[[-0.63  3.32  0.80]
 [ 0.59 -1.13  0.09]
 [ 5.44 -4.10  2.91]]
->
[[-0.63  3.32]
 [ 0.59 -1.13]
 [ 5.44 -4.10]]

[[-0.29  0.17 -0.11  0.35  0.03]
 [ 0.00 -1.19 -0.35  1.72 -1.77]
 [-2.80 -2.24 -0.69  2.38 -0.05]
 [ 1.92 -0.48 -0.52 -2.19 -0.54]
 [-4.48 -2.66  0.91  3.42  2.07]]
->
[[-0.29  0.17]
 [ 0.00 -1.19]
 [-2.80 -2.24]]

[[-0.93 -0.47 -0.75  1.02 -0.71]
 [ 3.77  0.51  2.94  1.95  2.23]
 [-0.75  2.62  0.08 -4.38 -1.43]]
->
[[-0.93 -0.47]
 [ 3.77  0.51]
 [-0.75  2.62]]

[[ 4.08  3.50]
 [ 2.50  5.11]
 [-0.16  0.25]
 [ 4.62  3.86]
 [ 2.83  0.49]]
->
[[ 4.08  3.50]
 [ 2.50  5.11]
 [-0.16  0.25]]

[[ 1.41 -2.74 -0.28]
 [ 4.35  3.35  0.27]
 [ 0.74 -0.26 -1.31]
 [-2.10 -5.19 -2.33]]
->
[[ 1.41 -2.74]
 [ 4.35  3.35]
 [ 0.74 -0.26]]

[[-4.38  2.93  2.94]
 [-2.07  1.84 -1.86]
 [-2.95  1.93  2.42]
 [-1.99  1.68 -1.30]]
->
[[-4.38  2.93]
 [-2.07  1.84]
 [-2.95  1.93]]

[[-1.36 -5.34]
 [ 3.37  2.42]
 [-1.60  3.63]
 [ 1.70  2.90]]
->
[[-1.36 -5.34]
 [ 3.37  2.42]
 [-1.60  3.63]]
